Below is a small trained network, with its code and all its weights. Each question gives an input and a class and asks what happens when units are switched off, that is, made to give their printed mean instead of their output.

import numpy as np


def w(rows, s, z=0):
    codes = np.array(rows[::2]) - 128.0
    scale = np.full(codes.shape[1], s)
    scale[-1] = z or s
    return codes * scale


def f(y):
    return np.maximum(y, 0)


def log_softmax(a):
    a = a - a.max(-1, keepdims=True)
    return a - np.log(np.exp(a).sum(-1, keepdims=True))


def net(x, mask):
    res = np.array(x, float).reshape(1, 7) / 4 @ E
    y = f(res @ A[0][:, :-1].T + A[0][:, -1])
    res = res + np.where(mask, y, B[0][:, -1]) @ B[0][:, :-1]
    return log_softmax(res[-1] @ U[:, :-1].T + U[:, -1])


A, B = {}, {}
E = w([
[163,75,143,166],'x0',
[121,76,156,165],'x1',
[175,51,1,83],'x2',
[94,117,135,28],'x3',
[182,116,113,95],'x4',
[181,167,72,166],'x5',
[205,143,188,118],'x6',
],0.0092)
A[0] = w([
[181,247,190,96,251],'neuron 0',
[112,198,50,116,161],'neuron 1',
[136,136,98,109,111],'neuron 2',
[113,131,77,146,87],'neuron 3',
[95,81,128,87,137],'neuron 4',
[161,29,156,148,112],'neuron 5',
[164,84,147,139,216],'neuron 6',
[104,50,149,77,218],'neuron 7',
[105,115,150,185,44],'neuron 8',
[80,109,110,116,59],'neuron 9',
[125,203,106,111,201],'neuron 10',
[117,147,200,129,149],'neuron 11',
[109,151,160,113,2],'neuron 12',
[71,157,136,179,84],'neuron 13',
[64,138,163,177,105],'neuron 14',
[71,161,165,174,10],'neuron 15',
[102,117,101,156,19],'neuron 16',
[132,90,82,173,161],'neuron 17',
[171,111,66,120,126],'neuron 18',
[75,125,132,169,125],'neuron 19',
[153,60,177,149,248],'neuron 20',
[135,205,125,155,209],'neuron 21',
[101,76,117,143,117],'neuron 22',
[138,135,161,123,105],'neuron 23',
[163,78,155,126,179],'neuron 24',
[102,153,152,138,89],'neuron 25',
[125,125,159,101,86],'neuron 26',
],0.016,0.0037)
B[0] = w([
[168,189,172,93,247],'neuron 0',
[102,60,224,105,185],'neuron 1',
[80,94,181,125,151],'neuron 2',
[5,73,101,128,157],'neuron 3',
[68,177,93,67,176],'neuron 4',
[176,153,70,131,188],'neuron 5',
[237,115,68,95,174],'neuron 6',
[126,238,27,50,199],'neuron 7',
[154,142,138,185,161],'neuron 8',
[75,174,124,119,156],'neuron 9',
[145,135,222,78,181],'neuron 10',
[123,98,145,70,203],'neuron 11',
[123,55,118,73,155],'neuron 12',
[196,143,236,187,178],'neuron 13',
[169,73,188,191,194],'neuron 14',
[138,57,210,173,188],'neuron 15',
[101,120,93,172,143],'neuron 16',
[96,54,39,121,184],'neuron 17',
[127,25,167,109,190],'neuron 18',
[87,160,150,254,170],'neuron 19',
[204,134,65,135,193],'neuron 20',
[171,153,243,68,193],'neuron 21',
[56,162,79,149,163],'neuron 22',
[151,87,128,121,154],'neuron 23',
[210,114,62,104,169],'neuron 24',
[145,78,161,122,164],'neuron 25',
[109,123,54,76,151],'neuron 26',
],0.0072,0.015)
U = w([
[188,130,58,84,110],'0',
[119,184,102,4,185],'1',
[135,104,202,167,110],'2',
[65,145,36,162,5],'3',
[155,232,161,79,85],'4',
[97,26,133,62,209],'5',
],0.011,0.0032)

Each question gives the input, the list of numbers given to net, and the class t.
The units are the neurons (one row each of A and B). Each row of codes is followed by its name. A weight is (code - 128) times the scale printed after its matrix; where a second scale follows, it is the last column's (A, B and U).
mask holds one flag per neuron, in row order. A switched-off neuron (its flag False) gives its mean, the last column of its row in B, instead of its output. The means were averaged over made-up inputs and are rounded, as every weight is.
A unit's drop is (log p(t) with every unit on - log p(t) with that unit switched off) / (log p(t) with every unit on - log p(t) with every unit switched off).
The circuit of an input: a set's keep is (log p(t) with only the set's units on - log p(t) with every unit switched off) / (log p(t) with every unit on - log p(t) with every unit switched off). Starting from the 12 units with the biggest drops (on a tie, the unit counted first), units are removed one at a time, each time the one whose removal leaves the highest keep (on an exact tie, the one counted first), for as long as the keep stays at least 0.8.
circuit, biggest first: the units of the circuit, biggest drop first
top k neurons: the k neurons with the biggest drops, biggest first
drop when u is switched off: that unit's drop, to one decimal
input [2,6,-4,4,7,-6,-3], class 1: circuit, biggest first : (neuron 7)
input [-2,5,7,-8,-5,5,-5], class 3: circuit, biggest first : (neuron 22; neuron 16)
input [8,5,1,7,-2,-8,-8], class 1: top 2 neurons : (neuron 7; neuron 4)
input [1,-2,8,2,-5,-7,6], class 0: circuit, biggest first : (neuron 5; neuron 1)
input [5,-3,0,0,6,-8,2], class 1: top 2 neurons : (neuron 7; neuron 14)
input [-3,3,3,-2,4,-3,-2], class 1: circuit, biggest first : (neuron 14; neuron 15)
input [-7,-5,-8,-2,-4,-1,4], class 2: top 3 neurons : (neuron 15; neuron 14; neuron 7)
input [8,6,5,-6,-5,0,-1], class 0: top 2 neurons : (neuron 6; neuron 20)
input [5,-3,1,-2,3,-8,-4], class 1: drop when neuron 11 is switched off : -0.1
input [3,0,5,1,-7,0,-1], class 3: drop when neuron 21 is switched off : 0.1
input [8,0,-3,-2,-1,4,8], class 0: drop when neuron 6 is switched off : 0.2
input [-7,6,-7,7,-1,-4,8], class 1: drop when neuron 0 is switched off : 1.3
